[[102 154 106 101 155]
 [153 101 149 155 102]
 [114 156 124 100 135]
 [152 105 153 150 102]
 [154 105 152 152 102]
 [102 155 104 101 155]
 [111 114 101 109 153]]
->
[[111 114 101 109 153]
 [102 154 106 101 155]
 [153 101 149 155 102]
 [114 156 124 100 135]
 [152 105 153 150 102]
 [154 105 152 152 102]
 [102 155 104 101 155]]

[[106 110 137 104 146 143 136  98 117 108]
 [145 141 120 146 113 116 122 151 135 145]
 [148 144 120 150 111 114 122 156 138 147]
 [112 115 135 111 142 138 132 105 121 112]
 [151 148 113 151 104 109 116 158 140 150]]
->
[[151 148 113 151 104 109 116 158 140 150]
 [106 110 137 104 146 143 136  98 117 108]
 [145 141 120 146 113 116 122 151 135 145]
 [148 144 120 150 111 114 122 156 138 147]
 [112 115 135 111 142 138 132 105 121 112]]

[[109 146 112 103 152]
 [137 122 126 141 104]]
->
[[137 122 126 141 104]
 [109 146 112 103 152]]

[[155 105 105 105 105 105 105 155 105 155 105 106 105]
 [111 156 156 156 156 156 156 110 156 110 156 155 156]
 [137 122 123 120 123 122 122 137 123 137 122 123 122]
 [109 157 157 156 157 157 157 108 156 108 156 156 157]
 [108 158 157 157 158 158 158 108 157 108 157 157 158]]
->
[[108 158 157 157 158 158 158 108 157 108 157 157 158]
 [155 105 105 105 105 105 105 155 105 155 105 106 105]
 [111 156 156 156 156 156 156 110 156 110 156 155 156]
 [137 122 123 120 123 122 122 137 123 137 122 123 122]
 [109 157 157 156 157 157 157 108 156 108 156 156 157]]

[[121 125 111 129 130 112 132 121 128 126 118 125 148 137]
 [115 129 127 122 133 100 140 116 137 123 116 134 139 116]
 [114 126 130 130 143 103 137 102 136 127 127 118 139 134]
 [116 131 129 127 131 103 141 108 136 122 118 131 137 116]
 [121 126 122 132 133 101 142 115 142 125 118 127 142 116]
 [122 134 117 127 140 108 137 102 136 133 123 123 144 139]]
->
[[122 134 117 127 140 108 137 102 136 133 123 123 144 139]
 [121 125 111 129 130 112 132 121 128 126 118 125 148 137]
 [115 129 127 122 133 100 140 116 137 123 116 134 139 116]
 [114 126 130 130 143 103 137 102 136 127 127 118 139 134]
 [116 131 129 127 131 103 141 108 136 122 118 131 137 116]
 [121 126 122 132 133 101 142 115 142 125 118 127 142 116]]

[[140 118 138 139 147 156 116]
 [117 138 118 117 109  99 139]
 [139 118 138 139 147 156 116]
 [140 118 138 139 148 157 116]
 [116 138 118 117 109 100 140]]
->
[[116 138 118 117 109 100 140]
 [140 118 138 139 147 156 116]
 [117 138 118 117 109  99 139]
 [139 118 138 139 147 156 116]
 [140 118 138 139 148 157 116]]

[[146 143 110 111 111 109 147 110 111 110 147 147 110]
 [132 135 133 139 132 135 132 133 132 134 130 129 134]
 [153 151 110 113 109 110 153 110 110 109 153 153 110]
 [109 113 150 150 150 151 109 150 149 150 108 108 150]
 [150 148 109 112 109 110 150 109 109 109 150 150 109]]
->
[[150 148 109 112 109 110 150 109 109 109 150 150 109]
 [146 143 110 111 111 109 147 110 111 110 147 147 110]
 [132 135 133 139 132 135 132 133 132 134 130 129 134]
 [153 151 110 113 109 110 153 110 110 109 153 153 110]
 [109 113 150 150 150 151 109 150 149 150 108 108 150]]
---
[[114 107 137 138 154 146 138 135 133]
 [135 126 118 117 140 148 140 122 132]
 [120 123 138 142 138 123 118 136 132]]
->
[[114 107 137 138 154 146 138 135 133]
 [120 123 138 142 138 123 118 136 132]
 [135 126 118 117 140 148 140 122 132]]

[[125 118 146 125 151]
 [138 145 116 134 117]
 [135 117 144 130 154]
 [131 117 147 130 154]]
->
[[125 118 146 125 151]
 [131 117 147 130 154]
 [135 117 144 130 154]
 [138 145 116 134 117]]

[[158 131 120]
 [129 133 146]]
->
[[129 133 146]
 [158 131 120]]

[[119 137]
 [104 153]]
->
[[104 153]
 [119 137]]

[[101 127]
 [143 128]
 [137 124]
 [111 115]
 [124 105]
 [132 145]
 [131 120]
 [105 109]
 [147 123]]
->
[[101 127]
 [105 109]
 [111 115]
 [124 105]
 [131 120]
 [132 145]
 [137 124]
 [143 128]
 [147 123]]

[[116 140 129 128 131 136 137 152]
 [121 136 134 133 127 146 142 148]
 [148 115 108 105 131  99 118 123]
 [109 139 114 127 123 109 134 125]
 [120 125 104 119 122 105 128 146]
 [132 131 128 139 137 143 122 129]
 [122 134 129 140 143 140 112 151]]
->
[[109 139 114 127 123 109 134 125]
 [116 140 129 128 131 136 137 152]
 [120 125 104 119 122 105 128 146]
 [121 136 134 133 127 146 142 148]
 [122 134 129 140 143 140 112 151]
 [132 131 128 139 137 143 122 129]
 [148 115 108 105 131  99 118 123]]

[[136 145 139 144 138 142 132 153 154 132 149 141 156]
 [138 134 143 155 141 147 129 136 134 151 133 142 140]
 [137 138 141 139 138 140 131 138 138 140 138 138 140]]
->
[[136 145 139 144 138 142 132 153 154 132 149 141 156]
 [137 138 141 139 138 140 131 138 138 140 138 138 140]
 [138 134 143 155 141 147 129 136 134 151 133 142 140]]

[[134 129 139 131 129 131 127 130 128 128 129 131 129]
 [120 122 130 134 124 126 104 122 124 130 136 126 136]
 [113 117 120 128 121 129 137 129 121 135 120 132 136]
 [124 124 132 121 115 126 109 125 123 135 135 118 141]]
->
[[113 117 120 128 121 129 137 129 121 135 120 132 136]
 [120 122 130 134 124 126 104 122 124 130 136 126 136]
 [124 124 132 121 115 126 109 125 123 135 135 118 141]
 [134 129 139 131 129 131 127 130 128 128 129 131 129]]
---
[[132 154 148]
 [124 103 117]
 [131 133 125]
 [121 109 137]]
->
[[132 154 148]
 [121 109 137]
 [131 133 125]
 [124 103 117]]

[[121 115 117]
 [121 151 131]
 [121 114 120]]
->
[[121 151 131]
 [121 114 120]
 [121 115 117]]

[[132 134 141 140 116 120 145]
 [111 156 155 121 143 142 112]
 [116 144 112 107 109 128 131]
 [115 145 110 106 108 128 130]]
->
[[111 156 155 121 143 142 112]
 [132 134 141 140 116 120 145]
 [116 144 112 107 109 128 131]
 [115 145 110 106 108 128 130]]

[[106 122 121]
 [139 146 143]]
->
[[139 146 143]
 [106 122 121]]

[[129 128 128 126 128 130 128 127 128 129 127]
 [117 125 118 135 122 117 131 120 120 135 144]
 [121 127 116 134 129 108 131 108 118 124 154]
 [131 128 129 128 129 127 128 128 129 129 128]
 [130 127 136 128 128 127 125 130 125 133 132]
 [127 129 131 126 130 127 130 128 128 128 128]
 [114 135 127 140 149 118 119 129 142 139 137]
 [115 133 134 137 141 123 122 117 144 133 133]]
->
[[130 127 136 128 128 127 125 130 125 133 132]
 [115 133 134 137 141 123 122 117 144 133 133]
 [127 129 131 126 130 127 130 128 128 128 128]
 [131 128 129 128 129 127 128 128 129 129 128]
 [129 128 128 126 128 130 128 127 128 129 127]
 [114 135 127 140 149 118 119 129 142 139 137]
 [117 125 118 135 122 117 131 120 120 135 144]
 [121 127 116 134 129 108 131 108 118 124 154]]

[[111 113 117 111 151 151 131]
 [128 129 127 126 155 149 145]]
->
[[128 129 127 126 155 149 145]
 [111 113 117 111 151 151 131]]
